Here is a tiny trained network, its code and every weight. The questions are about switching its units off for an input and a class, where a switched-off unit gives its printed mean instead of its output.

import numpy as np


def w(rows, s, z=0):
    codes = np.array(rows[::2]) - 128.0
    scale = np.full(codes.shape[1], s)
    scale[-1] = z or s
    return codes * scale


def f(y):
    return np.maximum(y, 0)


def log_softmax(a):
    a = a - a.max(-1, keepdims=True)
    return a - np.log(np.exp(a).sum(-1, keepdims=True))


def net(x, mask):
    res = np.array(x, float).reshape(1, 6) / 4 @ E
    y = f(res @ A[0][:, :-1].T + A[0][:, -1])
    res = res + np.where(mask, y, B[0][:, -1]) @ B[0][:, :-1]
    return log_softmax(res[-1] @ U[:, :-1].T + U[:, -1])


A, B = {}, {}
E = w([
[188,119,90],'x0',
[29,113,74],'x1',
[151,2,154],'x2',
[132,127,125],'x3',
[147,125,115],'x4',
[137,126,121],'x5',
],0.0099)
A[0] = w([
[182,46,138,187],'N1',
[121,202,174,99],'N2',
[123,69,138,66],'N3',
[153,72,111,77],'N4',
[134,176,91,61],'N5',
[207,179,208,25],'N6',
[152,116,35,124],'N7',
[93,129,21,52],'N8',
[88,154,125,49],'N9',
[119,75,194,51],'N10',
[160,65,113,193],'N11',
[162,176,47,146],'N12',
[95,117,95,52],'N13',
[134,162,255,132],'N14',
[100,77,150,118],'N15',
[176,114,120,254],'N16',
[109,229,129,94],'N17',
[91,121,84,58],'N18',
[121,25,95,62],'N19',
[16,110,137,69],'N20',
[123,30,179,87],'N21',
[63,140,68,95],'N22',
[122,156,118,83],'N23',
[136,131,149,251],'N24',
[148,78,114,60],'N25',
[141,147,198,96],'N26',
[106,109,87,57],'N27',
[182,168,124,232],'N28',
[143,123,100,114],'N29',
[44,88,124,93],'N30',
[149,143,155,227],'N31',
],0.013,0.0074)
B[0] = w([
[93,188,115,251],'N1',
[113,197,178,199],'N2',
[152,139,160,166],'N3',
[158,206,138,167],'N4',
[160,255,193,159],'N5',
[199,162,73,196],'N6',
[124,64,69,175],'N7',
[175,102,128,173],'N8',
[164,140,122,147],'N9',
[160,187,200,169],'N10',
[82,186,152,227],'N11',
[73,240,204,210],'N12',
[176,129,116,143],'N13',
[147,118,5,210],'N14',
[108,226,151,183],'N15',
[71,124,84,252],'N16',
[122,228,176,230],'N17',
[202,142,104,150],'N18',
[151,230,141,205],'N19',
[161,84,98,213],'N20',
[131,213,124,221],'N21',
[166,83,48,193],'N22',
[186,155,176,143],'N23',
[54,64,74,244],'N24',
[149,176,178,155],'N25',
[195,94,57,162],'N26',
[237,189,77,141],'N27',
[88,51,92,254],'N28',
[89,104,83,140],'N29',
[164,120,64,203],'N30',
[88,42,65,225],'N31',
],0.0061,0.0079)
U = w([
[174,179,183,2],'0',
[253,114,86,50],'1',
[97,118,114,182],'2',
[103,113,124,232],'3',
[111,116,123,216],'4',
[120,118,118,174],'5',
[119,70,182,45],'6',
],0.02,0.0058)

Each question gives the input, the list of numbers given to net, and the class t.
The units are the neurons (one row each of A and B). Each row of codes is followed by its name. A weight is (code - 128) times the scale printed after its matrix; where a second scale follows, it is the last column's (A, B and U).
mask holds one flag per neuron, in row order. A switched-off neuron (its flag False) gives its mean, the last column of its row in B, instead of its output. The means were averaged over made-up inputs and are rounded, as every weight is.
A unit's drop is (log p(t) with every unit on - log p(t) with that unit switched off) / (log p(t) with every unit on - log p(t) with every unit switched off).
The circuit of an input: a set's keep is (log p(t) with only the set's units on - log p(t) with every unit switched off) / (log p(t) with every unit on - log p(t) with every unit switched off). Starting from the 12 units with the biggest drops (on a tie, the unit counted first), units are removed one at a time, each time the one whose removal leaves the highest keep (on an exact tie, the one counted first), for as long as the keep stays at least 0.8.
circuit, biggest first: the units of the circuit, biggest drop first
most important unit: the unit with the biggest drop
top k neurons: the k neurons with the biggest drops, biggest first
drop when u is switched off: that unit's drop, to one decimal
input [-3,-6,1,-6,-5,0], class 1: circuit, biggest first => N14
input [6,-4,-5,-3,3,8], class 2: circuit, biggest first => N28, N12, N16
input [-6,-6,-6,8,2,-8], class 2: top 3 neurons => N14, N28, N31
input [6,8,-6,-4,1,-6], class 1: circuit, biggest first => N22, N8, N18
input [-2,0,-7,1,4,2], class 0: top 2 neurons => N17, N5
input [-6,-7,-4,-1,1,6], class 1: top 2 neurons => N6, N14
input [-6,-6,-3,-3,-1,5], class 1: top 2 neurons => N6, N14
input [7,0,-6,4,8,0], class 4: top 2 neurons => N28, N7
input [-6,-7,-1,5,0,-3], class 1: top 3 neurons => N6, N14, N26
input [-6,8,-7,-7,5,4], class 1: top 2 neurons => N22, N20
input [-7,1,-7,4,7,-7], class 0: top 4 neurons => N17, N2, N5, N16
input [6,-2,7,-8,5,5], class 3: top 2 neurons => N16, N17
input [8,-5,6,7,-6,1], class 5: drop when N16 is switched off => 0.2
input [0,-7,7,2,-6,-6], class 0: drop when N11 is switched off => 0.6
input [1,-5,6,7,5,7], class 2: most important unit => N16
input [4,6,2,1,0,4], class 1: drop when N26 is switched off => -0.1
